Below are the code and all the weights of a small trained network. Each question names an input and a class and asks about switching units off, where a switched-off unit gives its printed mean instead of its output.

import numpy as np


def w(rows, s, z=0):
    codes = np.array(rows[::2]) - 128.0
    scale = np.full(codes.shape[1], s)
    scale[-1] = z or s
    return codes * scale


def norm(h):
    return h / np.sqrt((h * h).mean(-1, keepdims=True) + 1e-5)


def f(y):
    return np.maximum(y, 0)


def log_softmax(a):
    a = a - a.max(-1, keepdims=True)
    return a - np.log(np.exp(a).sum(-1, keepdims=True))


def net(x, mask):
    res = np.array(x, float).reshape(1, 5) / 4 @ E
    u = 0
    for l in range(4):
        y = f(norm(res) @ A[l][:, :-1].T + A[l][:, -1])
        res = res + np.where(mask[u : u + 10], y, B[l][:, -1]) @ B[l][:, :-1]
        u += 10
    return log_softmax(norm(res)[-1] @ U[:, :-1].T + U[:, -1])


A, B = {}, {}
E = w([
[59,42,144,227],'x0',
[220,98,86,168],'x1',
[151,2,198,67],'x2',
[104,104,66,94],'x3',
[129,129,125,129],'x4',
],0.0066)
A[0] = w([
[172,99,91,158,49],'0.n0',
[127,113,19,93,105],'0.n1',
[158,151,55,194,80],'0.n2',
[88,31,14,66,95],'0.n3',
[208,144,255,182,83],'0.n4',
[188,104,94,158,3],'0.n5',
[210,129,141,56,113],'0.n6',
[198,49,139,124,120],'0.n7',
[117,66,110,227,57],'0.n8',
[28,99,123,190,41],'0.n9',
],0.012,0.0063)
B[0] = w([
[98,134,54,169,158],'0.n0',
[159,166,192,167,203],'0.n1',
[32,132,92,121,219],'0.n2',
[132,203,195,213,233],'0.n3',
[125,213,182,221,226],'0.n4',
[118,124,8,182,146],'0.n5',
[194,16,132,117,233],'0.n6',
[36,128,60,133,253],'0.n7',
[212,22,147,148,239],'0.n8',
[138,64,249,141,221],'0.n9',
],0.019,0.0048)
A[1] = w([
[155,111,52,157,5],'1.n0',
[119,140,115,176,153],'1.n1',
[59,71,155,144,177],'1.n2',
[97,171,94,120,89],'1.n3',
[198,174,157,156,86],'1.n4',
[158,106,147,70,97],'1.n5',
[157,125,70,148,16],'1.n6',
[254,162,100,61,87],'1.n7',
[99,117,180,116,128],'1.n8',
[107,148,200,35,69],'1.n9',
],0.019,0.0025)
B[1] = w([
[43,143,149,66,164],'1.n0',
[135,176,156,99,208],'1.n1',
[182,158,69,130,254],'1.n2',
[158,78,80,142,158],'1.n3',
[138,185,163,149,188],'1.n4',
[120,162,90,116,151],'1.n5',
[66,122,135,80,149],'1.n6',
[222,57,199,58,165],'1.n7',
[100,126,63,133,187],'1.n8',
[5,117,146,68,157],'1.n9',
],0.027,0.01)
A[2] = w([
[60,96,118,107,116],'2.n0',
[103,144,158,76,105],'2.n1',
[112,149,58,84,166],'2.n2',
[189,2,127,157,123],'2.n3',
[176,165,71,81,211],'2.n4',
[143,131,103,129,82],'2.n5',
[90,71,110,146,33],'2.n6',
[217,208,19,26,220],'2.n7',
[91,157,132,162,76],'2.n8',
[59,51,99,240,254],'2.n9',
],0.013,0.0026)
B[2] = w([
[71,80,196,155,164],'2.n0',
[150,85,81,125,157],'2.n1',
[95,77,113,169,205],'2.n2',
[238,114,106,66,201],'2.n3',
[140,113,90,188,200],'2.n4',
[136,116,118,138,146],'2.n5',
[104,135,189,109,144],'2.n6',
[140,76,58,254,254],'2.n7',
[93,164,134,150,170],'2.n8',
[135,91,188,16,226],'2.n9',
],0.021,0.0085)
A[3] = w([
[160,135,129,82,4],'3.n0',
[2,231,88,40,145],'3.n1',
[194,186,22,23,95],'3.n2',
[59,149,145,64,97],'3.n3',
[125,100,72,61,115],'3.n4',
[147,139,218,138,38],'3.n5',
[160,181,241,228,52],'3.n6',
[189,158,66,16,110],'3.n7',
[154,171,133,83,19],'3.n8',
[79,220,26,37,123],'3.n9',
],0.0093,0.0025)
B[3] = w([
[145,110,127,143,157],'3.n0',
[64,59,210,59,234],'3.n1',
[122,89,200,214,191],'3.n2',
[66,121,130,110,187],'3.n3',
[126,130,204,170,187],'3.n4',
[118,171,77,115,184],'3.n5',
[120,250,165,105,253],'3.n6',
[152,104,202,160,218],'3.n7',
[143,140,126,135,139],'3.n8',
[100,112,163,97,157],'3.n9',
],0.018,0.0037)
U = w([
[245,56,166,56,112],'0',
[114,93,18,198,123],'1',
[9,87,139,43,110],'2',
[137,130,138,141,233],'3',
[149,241,165,142,98],'4',
[153,169,50,85,2],'5',
],0.012,0.0096)

Each question gives the input, the list of numbers given to net, and the class t.
The units are the neurons (one row each of A and B). Each row of codes is followed by its name. A weight is (code - 128) times the scale printed after its matrix; where a second scale follows, it is the last column's (A, B and U).
mask holds one flag per neuron, layer by layer. A switched-off neuron (its flag False) gives its mean, the last column of its row in B, instead of its output. The means were averaged over made-up inputs and are rounded, as every weight is.
A unit's drop is (log p(t) with every unit on - log p(t) with that unit switched off) / (log p(t) with every unit on - log p(t) with every unit switched off).
The circuit of an input: a set's keep is (log p(t) with only the set's units on - log p(t) with every unit switched off) / (log p(t) with every unit on - log p(t) with every unit switched off). Starting from the 12 units with the biggest drops (on a tie, the unit counted first), units are removed one at a time, each time the one whose removal leaves the highest keep (on an exact tie, the one counted first), for as long as the keep stays at least 0.8.
units of the circuit, in order: the units of the circuit, biggest drop first
unit that matters most: the unit with the biggest drop
k most important neurons: the k neurons with the biggest drops, biggest first
top k neurons in layer l: the k neurons of layer l with the biggest drops, biggest first
input [0,6,7,3,-6], class 1: units of the circuit, in order	(0.n7)
input [6,3,1,-7,5], class 4: units of the circuit, in order	(0.n4 3.n6)
input [-7,0,6,8,5], class 4: 3 most important neurons	(0.n3 1.n4 0.n1)
input [-5,-4,6,1,-6], class 1: 2 most important neurons	(0.n6 1.n5)
input [3,3,8,2,-3], class 1: units of the circuit, in order	(1.n2 0.n7)
input [-5,5,-7,-7,1], class 1: 2 most important neurons	(0.n8 0.n2)
input [-4,6,-2,8,-2], class 4: 2 most important neurons	(0.n1 0.n3)
input [7,-7,-5,7,-3], class 0: units of the circuit, in order	(0.n9 2.n9)
input [-5,-7,3,2,-1], class 2: top 2 neurons in layer 2	(2.n3 2.n0)
input [-1,-7,-5,-7,-6], class 2: 2 most important neurons	(1.n2 0.n7)
input [-8,-8,-6,7,-5], class 0: 4 most important neurons	(1.n7 0.n7 0.n2 0.n9)
input [2,-8,-3,3,-7], class 2: 3 most important neurons	(1.n9 0.n9 0.n8)
input [2,6,1,6,-1], class 2: 2 most important neurons	(0.n7 0.n5)
input [-5,-8,2,0,1], class 2: units of the circuit, in order	(1.n9)
input [7,4,6,-8,-5], class 4: top 2 neurons in layer 0	(0.n4 0.n6)
input [5,-4,-5,3,5], class 0: 3 most important neurons	(0.n9 1.n1 0.n7)
input [-4,2,-3,-1,-3], class 0: 3 most important neurons	(0.n7 1.n7 0.n9)
input [-4,1,6,1,-1], class 1: 2 most important neurons	(0.n7 0.n8)
input [-5,8,-7,4,4], class 2: top 2 neurons in layer 1	(1.n0 1.n2)
input [6,8,2,0,6], class 2: unit that matters most	1.n0
input [0,5,7,-7,-4], class 1: top 2 neurons in layer 0	(0.n7 0.n3)
